Here is a tiny trained network, its code and every weight. The questions are about switching its units off for an input and a class, where a switched-off unit gives its printed mean instead of its output.

import numpy as np


def w(rows, s, z=0):
    codes = np.array(rows[::2]) - 128.0
    scale = np.full(codes.shape[1], s)
    scale[-1] = z or s
    return codes * scale


def norm(h):
    return h / np.sqrt((h * h).mean(-1, keepdims=True) + 1e-5)


def f(y):
    return y / 2 * (1 + np.tanh(0.7978845608 * (y + 0.044715 * y**3)))


def log_softmax(a):
    a = a - a.max(-1, keepdims=True)
    return a - np.log(np.exp(a).sum(-1, keepdims=True))


def net(x, mask):
    res = np.array(x, float).reshape(1, 3) / 4 @ E
    u = 0
    for l in range(3):
        y = f(norm(res) @ A[l][:, :-1].T + A[l][:, -1])
        res = res + np.where(mask[u : u + 5], y, B[l][:, -1]) @ B[l][:, :-1]
        u += 5
    return log_softmax(norm(res)[-1] @ U[:, :-1].T + U[:, -1])


A, B = {}, {}
E = w([
[178,17,254],'x0',
[152,236,211],'x1',
[216,137,91],'x2',
],0.0055)
A[0] = w([
[97,118,181,72],'0.n1',
[171,108,120,77],'0.n2',
[156,144,124,112],'0.n3',
[105,130,107,91],'0.n4',
[247,134,92,1],'0.n5',
],0.014,0.0077)
B[0] = w([
[127,133,103,176],'0.n1',
[113,131,169,103],'0.n2',
[141,123,118,141],'0.n3',
[133,191,150,89],'0.n4',
[255,137,98,246],'0.n5',
],0.0091,0.0011)
A[1] = w([
[87,181,120,116],'1.n1',
[174,115,121,77],'1.n2',
[117,7,20,7],'1.n3',
[170,109,135,182],'1.n4',
[125,128,126,81],'1.n5',
],0.011,0.012)
B[1] = w([
[158,72,102,155],'1.n1',
[176,110,150,106],'1.n2',
[85,2,95,155],'1.n3',
[137,134,91,253],'1.n4',
[88,87,152,92],'1.n5',
],0.014,0.0045)
A[2] = w([
[158,219,180,133],'2.n1',
[146,54,52,172],'2.n2',
[176,64,233,164],'2.n3',
[167,57,162,2],'2.n4',
[7,124,171,39],'2.n5',
],0.014,0.0015)
B[2] = w([
[74,44,190,212],'2.n1',
[124,129,204,254],'2.n2',
[109,155,62,220],'2.n3',
[86,192,104,170],'2.n4',
[248,126,122,179],'2.n5',
],0.017,0.0061)
U = w([
[49,40,181,254],'0',
[22,230,34,95],'1',
[254,134,148,143],'2',
[148,112,203,59],'3',
],0.016,0.0042)

Each question gives the input, the list of numbers given to net, and the class t.
The units are the neurons (one row each of A and B). Each row of codes is followed by its name. A weight is (code - 128) times the scale printed after its matrix; where a second scale follows, it is the last column's (A, B and U).
mask holds one flag per neuron, layer by layer. A switched-off neuron (its flag False) gives its mean, the last column of its row in B, instead of its output. The means were averaged over made-up inputs and are rounded, as every weight is.
A unit's drop is (log p(t) with every unit on - log p(t) with that unit switched off) / (log p(t) with every unit on - log p(t) with every unit switched off).
The circuit of an input: a set's keep is (log p(t) with only the set's units on - log p(t) with every unit switched off) / (log p(t) with every unit on - log p(t) with every unit switched off). Starting from the 12 units with the biggest drops (on a tie, the unit counted first), units are removed one at a time, each time the one whose removal leaves the highest keep (on an exact tie, the one counted first), for as long as the keep stays at least 0.8.
units of the circuit, in order: the units of the circuit, biggest drop first
top k neurons: the k neurons with the biggest drops, biggest first
k most important neurons of layer l: the k neurons of layer l with the biggest drops, biggest first
input [8,4,-3], class 1: units of the circuit, in order -> (2.n3)
input [-7,0,-8], class 2: units of the circuit, in order -> (2.n5; 1.n4)
input [6,-5,-2], class 1: 2 most important neurons of layer 2 -> (2.n4; 2.n3)
input [-2,-1,-2], class 3: top 4 neurons -> (1.n1; 2.n1; 2.n2; 1.n3)
input [-5,3,6], class 2: top 4 neurons -> (2.n4; 2.n3; 2.n2; 0.n5)
input [-1,-6,-8], class 2: units of the circuit, in order -> (2.n5; 2.n1)
input [7,-5,-1], class 1: top 2 neurons -> (2.n4; 2.n3)
input [-3,-1,-1], class 3: units of the circuit, in order -> (1.n1; 2.n2)
input [8,-7,-4], class 1: units of the circuit, in order -> (2.n4; 2.n3)
input [8,-1,7], class 1: units of the circuit, in order -> (2.n3; 2.n4)
input [-3,4,-2], class 0: top 3 neurons -> (2.n3; 1.n4; 2.n5)
input [-2,8,7], class 0: top 2 neurons -> (2.n1; 2.n5)
input [-3,2,0], class 3: top 2 neurons -> (1.n1; 2.n1)
input [-3,8,0], class 0: units of the circuit, in order -> (2.n1)
input [-6,-6,-4], class 0: top 3 neurons -> (1.n1; 2.n3; 2.n4)
input [7,6,6], class 1: top 3 neurons -> (2.n3; 2.n2; 2.n4)
input [-5,-2,6], class 2: 2 most important neurons of layer 2 -> (2.n3; 2.n4)
input [-3,-6,6], class 0: 2 most important neurons of layer 2 -> (2.n5; 2.n2)
input [7,5,-7], class 1: 2 most important neurons of layer 2 -> (2.n3; 2.n2)
input [0,3,-8], class 2: top neuron -> (2.n5)
input [5,0,-7], class 2: top 3 neurons -> (2.n5; 1.n1; 0.n5)
input [8,-5,7], class 1: top 2 neurons -> (2.n4; 2.n3)
input [-4,7,-7], class 0: top 2 neurons -> (2.n1; 1.n3)
input [-7,8,5], class 0: top 2 neurons -> (2.n1; 2.n3)
input [-1,-2,2], class 3: 3 most important neurons of layer 2 -> (2.n2; 2.n1; 2.n5)
